In the rows, 128 means zero.
Two labels a row
127	151	95	134	132	138	140	123	116	67	131	115	130	151	133	109	117	125	120	110	121	158	122	148	124	131	133	61	131	117	158	181	97	120	150
[60] K
110	127	118	127	131	129	113	152	141	144	135	151	138	116	134	143	169	114	121	133	137	147	120	141	103	125	162	137	143	123	96	118	123	131	126
[68] A
108	107	105	123	139	124	134	129	133	133	126	136	124	134	140	137	142	121	108	123	133	142	123	126	125	120	148	105	138	134	112	110	129	112	115
[68] A
118	125	122	138	150	110	109	142	121	142	146	130	96	128	136	143	134	115	123	140	141	143	124	145	106	122	156	138	144	104	119	118	121	115	109
[60] A
130	128	131	130	132	133	120	120	129	146	138	130	127	122	123	125	137	122	114	132	135	140	122	132	125	130	115	120	123	125	125	107	103	130	129
[60] P
118	107	106	120	142	112	129	140	150	157	129	149	125	127	137	152	149	116	114	134	129	146	123	134	115	117	155	167	163	129	82	71	136	102	103
[68] A
117	105	121	118	142	70	121	145	148	149	135	143	124	111	120	144	153	120	139	132	130	144	126	127	108	130	138	133	137	122	95	106	137	124	111
[65] A
136	139	134	127	123	128	104	136	138	136	130	128	124	122	126	134	162	133	138	138	140	144	119	126	126	130	133	135	121	130	98	138	127	140	133
[68] P
136	115	115	131	145	109	115	120	127	140	139	131	123	112	125	141	135	121	132	134	110	126	110	127	115	135	143	140	147	122	107	90	132	124	110
[61] A
138	132	141	131	125	116	117	133	145	166	143	160	133	122	119	147	123	146	134	135	134	137	136	108	137	128	112	163	125	138	134	92	123	150	120
[61] N
122	122	118	142	149	113	105	137	125	137	149	129	114	109	111	137	150	115	137	140	120	143	110	149	105	103	145	134	140	111	104	115	139	133	121
[68] A
130	132	131	127	117	110	125	146	134	166	139	148	132	137	120	137	117	124	134	127	139	138	136	126	132	116	122	147	130	134	139	110	106	120	114
[60] N
106	133	116	135	138	127	118	135	129	155	138	159	124	124	130	133	153	123	121	136	135	136	123	133	109	128	149	145	147	110	101	93	127	116	122
[60] A
119	127	129	132	158	109	136	142	126	138	123	134	138	106	130	120	142	120	143	129	137	121	129	130	112	119	159	141	153	119	123	118	145	137	127
[60] K
105	136	146	139	117	147	125	134	136	188	124	175	123	110	144	126	154	140	127	133	156	138	147	123	122	135	123	213	144	129	85	63	119	131	121
[60] N
154	141	130	132	121	109	110	137	146	143	100	145	126	125	123	129	150	112	108	131	125	147	112	132	121	127	135	118	119	141	123	118	106	136	134
[68] N
127	121	87	128	127	91	128	133	128	140	128	125	133	157	138	154	116	123	104	138	137	139	129	137	136	101	153	156	155	135	99	80	100	73	106
[60] A
126	150	141	138	120	137	124	116	148	141	137	141	118	116	127	123	153	134	118	124	142	139	123	138	122	132	123	141	127	126	115	117	109	145	138
[68] N
115	136	101	136	127	117	101	149	124	130	140	137	120	137	142	141	145	110	122	134	127	130	118	139	109	123	163	125	136	112	101	123	124	94	121
[60] A
107	120	116	134	149	113	121	119	127	146	135	125	114	119	124	131	139	117	127	125	137	134	127	141	114	134	128	136	144	104	100	97	125	123	116
[60] A
131	120	129	120	122	124	133	143	143	133	135	136	129	138	134	143	134	114	120	127	136	140	126	125	116	116	148	119	129	134	121	131	130	124	130
[68] A
122	128	134	134	155	94	97	157	126	148	136	141	126	97	122	138	143	115	160	149	113	137	105	127	107	121	152	136	149	105	85	113	147	123	128
[61] A
121	124	107	137	151	114	110	125	129	148	117	136	120	130	123	141	145	116	130	135	127	146	108	133	119	125	151	171	166	114	95	77	120	108	108
[68] A
143	153	132	127	109	123	102	140	124	150	130	160	130	129	122	128	135	131	129	138	133	138	123	122	132	128	126	141	110	132	116	121	114	112	128
[60] P
106	129	123	127	131	126	149	139	130	139	123	125	145	128	134	128	126	126	102	140	157	134	137	132	128	116	139	152	144	130	121	131	119	133	135
[68] K
125	129	146	132	104	143	110	146	135	147	134	150	124	126	129	130	149	135	119	140	147	152	131	133	127	125	126	160	120	136	114	120	118	116	131
[68] P
115	126	119	127	133	123	108	131	140	151	137	137	129	114	131	143	156	120	130	139	126	137	119	126	114	120	150	167	153	126	91	87	132	118	117
[68] A
153	137	132	135	119	135	129	97	126	113	123	114	128	124	111	108	144	139	125	120	112	121	119	122	140	136	112	108	102	140	131	128	116	132	149
[68] P
142	133	137	128	128	116	123	122	134	148	118	149	138	110	115	123	158	134	135	130	134	137	122	124	127	140	117	125	111	130	109	110	127	138	129
[61] P
125	127	107	136	152	107	111	137	130	143	134	135	119	106	129	131	158	113	156	143	131	135	106	132	108	121	154	146	151	117	92	109	135	122	115
[68] A
132	140	120	140	135	105	111	122	137	156	140	134	123	121	131	147	140	134	119	145	135	143	111	141	128	123	134	164	138	133	102	82	106	114	107
[68] P
133	122	123	129	142	133	124	133	122	115	146	137	115	111	124	123	126	124	137	137	114	121	126	133	118	123	143	109	139	121	143	130	131	134	131
[61] A
124	134	115	134	143	106	108	149	126	143	123	138	118	113	128	133	158	120	121	135	135	139	104	135	100	120	162	118	144	114	105	122	121	125	126
[68] A
126	128	113	128	121	137	118	124	124	125	130	150	113	128	130	129	141	113	116	126	120	112	127	129	113	122	154	123	144	127	127	118	123	120	132
[60] A
146	128	113	133	135	138	160	122	133	128	131	135	114	134	134	137	142	119	118	132	125	128	126	132	119	129	142	124	143	122	106	107	121	101	124
[68] A
147	151	138	131	115	133	119	121	138	151	133	149	128	112	121	128	138	131	127	128	121	128	138	113	133	130	115	148	124	139	131	95	112	145	129
[61] N
118	132	125	139	148	110	100	157	139	165	108	145	123	105	130	139	157	115	139	143	138	144	114	136	108	135	153	157	143	107	77	100	149	125	123
[68] A
143	133	130	132	111	129	125	119	116	131	137	149	114	137	151	110	140	124	96	128	139	131	129	125	128	123	126	114	116	139	146	131	101	119	132
[60] N
126	110	136	126	150	135	124	112	130	139	130	140	117	111	123	118	130	115	80	110	114	137	123	121	114	145	129	103	136	98	123	119	133	129	123
[65] A
125	132	110	137	138	119	139	149	118	130	124	128	137	138	137	123	145	126	145	128	135	122	115	135	122	129	148	127	130	114	105	144	140	118	131
[60] K
117	132	144	128	113	131	130	138	132	149	135	141	128	136	130	112	145	125	101	126	151	139	134	131	129	130	124	137	116	136	137	120	121	129	134
[60] N
140	119	151	112	126	103	115	149	143	151	134	136	135	116	122	140	137	126	138	143	134	135	118	129	136	130	122	146	114	136	119	118	133	140	125
[61] N
128	123	98	128	128	123	125	114	136	115	135	126	110	138	135	138	153	120	98	128	132	134	123	143	118	121	138	130	137	133	110	95	106	112	122
[60] A
139	135	141	136	120	107	80	162	129	156	147	165	114	115	123	145	136	117	135	139	121	152	134	123	121	119	137	155	123	132	127	109	124	135	120
[61] N
119	135	118	138	146	126	97	139	137	138	131	130	112	107	138	138	163	128	135	129	108	137	105	142	104	127	154	129	145	118	86	120	136	138	115
[68] A
97	122	131	130	132	147	114	112	119	154	134	161	106	112	129	127	135	123	124	128	131	126	133	154	107	138	150	155	153	119	116	88	140	111	124
[60] A
118	132	118	133	136	115	108	144	125	139	125	131	114	124	137	145	145	128	129	142	129	138	123	80	114	115	152	149	155	124	102	109	135	118	118
[68] A

Both labels of each row
136	146	103	138	99	134	150	129	100	131	155	142	122	127	127	99	129	127	137	103	134	158	107	123	135	121	99	138	124	91	111	102	124	134	125
M [7]
125	113	113	82	149	132	137	132	122	137	139	132	131	102	124	117	140	125	126	119	135	128	129	120	123	120	127	122	139	129	118	111	126	132	130
B [7]
128	146	143	162	120	133	132	137	127	112	118	129	129	129	135	130	135	138	123	157	123	136	121	134	140	138	129	126	128	117	127	151	132	126	127
M [14]
139	135	134	120	102	122	137	135	134	120	124	139	116	135	127	123	109	124	118	119	135	138	128	130	136	130	104	129	115	124	130	123	118	133	135
M [9]
127	110	145	163	124	115	96	123	111	129	148	123	139	101	132	132	147	129	149	123	108	131	101	132	119	111	135	128	128	132	134	158	149	119	111
V [14]
135	164	138	142	118	141	138	124	121	100	146	149	138	114	159	99	154	121	120	147	147	141	92	139	128	120	121	122	145	110	107	157	143	122	130
B [16]
